Below are the code and all the weights of a small trained network. Each question names an input and a class and asks about switching units off, where a switched-off unit gives its printed mean instead of its output.

import numpy as np


def w(rows, s, z=0):
    codes = np.array(rows[::2]) - 128.0
    scale = np.full(codes.shape[1], s)
    scale[-1] = z or s
    return codes * scale


def f(y):
    return y / 2 * (1 + np.tanh(0.7978845608 * (y + 0.044715 * y**3)))


def log_softmax(a):
    a = a - a.max(-1, keepdims=True)
    return a - np.log(np.exp(a).sum(-1, keepdims=True))


def net(x, mask):
    res = np.array(x, float).reshape(1, 8) / 4 @ E
    y = f(res @ A[0][:, :-1].T + A[0][:, -1])
    res = res + np.where(mask, y, B[0][:, -1]) @ B[0][:, :-1]
    return log_softmax(res[-1] @ U[:, :-1].T + U[:, -1])


A, B = {}, {}
E = w([
[128,130,127,128,126,127],'x0',
[34,152,190,57,85,70],'x1',
[28,101,14,154,113,148],'x2',
[129,128,128,129,128,129],'x3',
[126,129,128,128,128,128],'x4',
[130,224,86,171,155,1],'x5',
[153,230,155,122,30,226],'x6',
[177,140,83,15,141,120],'x7',
],0.0076)
A[0] = w([
[132,164,132,171,133,73,91],'n1',
[114,99,73,89,111,184,250],'n2',
[155,178,99,87,149,130,85],'n3',
[94,210,87,140,164,97,118],'n4',
[197,127,88,127,165,177,98],'n5',
[142,151,116,116,76,174,57],'n6',
[172,149,103,130,210,186,131],'n7',
[77,98,145,89,159,192,133],'n8',
[69,161,152,6,136,126,177],'n9',
[121,85,93,74,142,147,208],'n10',
[143,102,102,128,165,123,190],'n11',
[74,43,117,141,143,74,134],'n12',
[141,160,126,146,120,94,112],'n13',
[129,166,39,33,143,146,248],'n14',
[150,202,103,112,78,138,118],'n15',
[160,181,124,171,143,68,82],'n16',
[204,111,66,177,138,170,33],'n17',
[204,149,191,126,139,94,129],'n18',
[127,169,134,135,78,140,37],'n19',
[180,128,107,180,187,153,115],'n20',
[191,110,92,152,128,135,112],'n21',
[92,141,149,206,131,141,142],'n22',
[111,72,102,152,112,77,152],'n23',
[228,113,220,114,139,128,160],'n24',
[120,87,184,117,163,186,69],'n25',
[144,41,132,120,190,78,31],'n26',
[193,64,110,101,178,53,193],'n27',
[133,190,95,132,84,155,161],'n28',
[136,32,158,112,43,139,39],'n29',
[80,133,194,209,159,149,131],'n30',
[168,113,156,45,202,119,161],'n31',
[62,121,200,75,168,118,179],'n32',
[132,70,112,130,126,88,82],'n33',
[154,129,132,154,118,71,27],'n34',
[89,117,168,205,126,144,227],'n35',
[122,185,106,155,94,189,70],'n36',
[150,41,166,131,100,152,57],'n37',
[108,133,37,195,107,180,253],'n38',
[152,194,134,155,90,149,64],'n39',
[181,115,87,69,119,125,69],'n40',
],0.011,0.0032)
B[0] = w([
[180,85,108,45,135,184,164],'n1',
[141,103,116,161,87,91,218],'n2',
[211,148,138,134,155,168,154],'n3',
[187,69,3,89,147,118,182],'n4',
[118,211,153,92,100,130,194],'n5',
[116,53,148,133,195,225,175],'n6',
[96,176,125,104,51,130,189],'n7',
[185,103,63,106,130,81,191],'n8',
[118,196,160,97,75,129,226],'n9',
[179,123,91,181,82,116,192],'n10',
[101,116,193,147,128,141,169],'n11',
[86,115,222,126,135,184,201],'n12',
[127,68,52,79,115,136,146],'n13',
[200,153,196,240,106,57,222],'n14',
[139,66,153,162,170,209,186],'n15',
[121,124,29,22,139,160,178],'n16',
[75,203,100,62,71,173,193],'n17',
[71,6,92,211,90,39,208],'n18',
[109,89,130,87,204,185,154],'n19',
[40,191,159,45,30,151,188],'n20',
[36,212,173,87,114,136,169],'n21',
[224,182,134,177,140,105,172],'n22',
[168,116,121,170,142,159,171],'n23',
[66,49,117,202,85,5,254],'n24',
[137,89,24,49,165,99,186],'n25',
[141,124,159,95,185,227,200],'n26',
[144,111,188,138,146,138,234],'n27',
[77,64,162,168,187,164,188],'n28',
[166,76,14,80,151,158,185],'n29',
[227,234,131,128,111,128,181],'n30',
[148,126,148,169,133,137,217],'n31',
[97,213,135,96,82,160,196],'n32',
[107,94,171,154,199,233,154],'n33',
[80,121,66,109,222,166,140],'n34',
[226,215,152,167,57,75,192],'n35',
[113,109,143,183,198,221,184],'n36',
[148,129,39,48,161,162,185],'n37',
[104,102,144,156,84,51,228],'n38',
[98,91,136,98,192,202,173],'n39',
[184,207,130,133,132,123,169],'n40',
],0.0053,0.0088)
U = w([
[171,110,8,33,157,157,43],'0',
[249,190,173,148,125,139,63],'1',
[78,104,192,123,204,221,44],'2',
[7,220,152,33,91,142,82],'3',
[59,76,102,184,102,89,105],'4',
[132,137,139,120,128,139,254],'5',
[137,138,139,121,124,140,225],'6',
],0.012,0.0068)

Each question gives the input, the list of numbers given to net, and the class t.
The units are the neurons (one row each of A and B). Each row of codes is followed by its name. A weight is (code - 128) times the scale printed after its matrix; where a second scale follows, it is the last column's (A, B and U).
mask holds one flag per neuron, in row order. A switched-off neuron (its flag False) gives its mean, the last column of its row in B, instead of its output. The means were averaged over made-up inputs and are rounded, as every weight is.
A unit's drop is (log p(t) with every unit on - log p(t) with that unit switched off) / (log p(t) with every unit on - log p(t) with every unit switched off).
The circuit of an input: a set's keep is (log p(t) with only the set's units on - log p(t) with every unit switched off) / (log p(t) with every unit on - log p(t) with every unit switched off). Starting from the 12 units with the biggest drops (on a tie, the unit counted first), units are removed one at a time, each time the one whose removal leaves the highest keep (on an exact tie, the one counted first), for as long as the keep stays at least 0.8.
circuit, biggest first: the units of the circuit, biggest drop first
unit that matters most: the unit with the biggest drop
top k neurons: the k neurons with the biggest drops, biggest first
drop of u: that unit's drop, to one decimal
input [7,7,4,-5,-2,-6,-1,8], class 1: circuit, biggest first => n14, n10, n24
input [-4,7,-5,1,-6,3,-5,2], class 3: circuit, biggest first => n32
input [1,-3,-7,7,-7,-4,2,-3], class 4: top 2 neurons => n24, n18
input [-7,-8,8,5,0,6,2,-2], class 3: circuit, biggest first => n17, n20
input [1,4,-4,1,3,-4,5,3], class 2: top 3 neurons => n6, n35, n15
input [4,-8,-4,-2,7,-8,3,-4], class 0: circuit, biggest first => n25, n37
input [-2,-6,2,-6,-6,-3,-3,-3], class 3: top 2 neurons => n20, n17
input [5,8,0,-1,-7,-8,-1,-6], class 0: circuit, biggest first => n29, n25
input [0,-8,4,8,6,1,6,-4], class 3: circuit, biggest first => n17, n20
input [7,-8,0,3,4,0,-8,-6], class 2: top 3 neurons => n26, n33, n12
input [4,8,8,-3,0,0,-3,-2], class 3: top 2 neurons => n32, n24
input [1,-6,-2,-5,-5,8,6,-5], class 0: circuit, biggest first => n16, n4
input [4,-3,8,-3,4,-7,6,1], class 4: top 2 neurons => n38, n2
input [0,-4,8,-2,1,-5,-6,-8], class 1: top 2 neurons => n35, n30
input [6,-1,2,5,5,8,7,8], class 0: circuit, biggest first => n4
input [-8,0,8,-7,-4,-5,6,0], class 4: circuit, biggest first => n38, n2
input [1,-3,-8,-2,-5,1,-7,1], class 4: top 2 neurons => n24, n18
input [3,-1,-6,3,-4,3,-1,3], class 4: circuit, biggest first => n18, n24
input [1,-2,4,-6,7,-5,-7,-5], class 2: top 2 neurons => n12, n26
input [8,0,-8,1,-1,3,-4,-1], class 4: circuit, biggest first => n18
input [1,3,-8,5,-5,-4,-5,-8], class 1: top 3 neurons => n30, n35, n22
input [8,3,6,2,1,-1,-7,-7], class 1: top 3 neurons => n35, n30, n22
input [-7,-2,3,-3,-5,-5,0,0], class 0: top 2 neurons => n24, n18
input [-5,6,-1,-4,6,-3,-5,-4], class 3: top 2 neurons => n32, n14
input [4,4,4,3,-7,1,-6,-5], class 6: drop of n28 => 0.2
input [-1,2,4,3,-3,4,8,5], class 2: drop of n28 => 0.1
input [-5,-3,0,-2,1,6,5,-6], class 0: unit that matters most => n16
input [0,-3,5,2,0,2,1,8], class 1: drop of n14 => 0.2
input [2,7,-2,6,-7,7,0,0], class 0: drop of n1 => 0.1
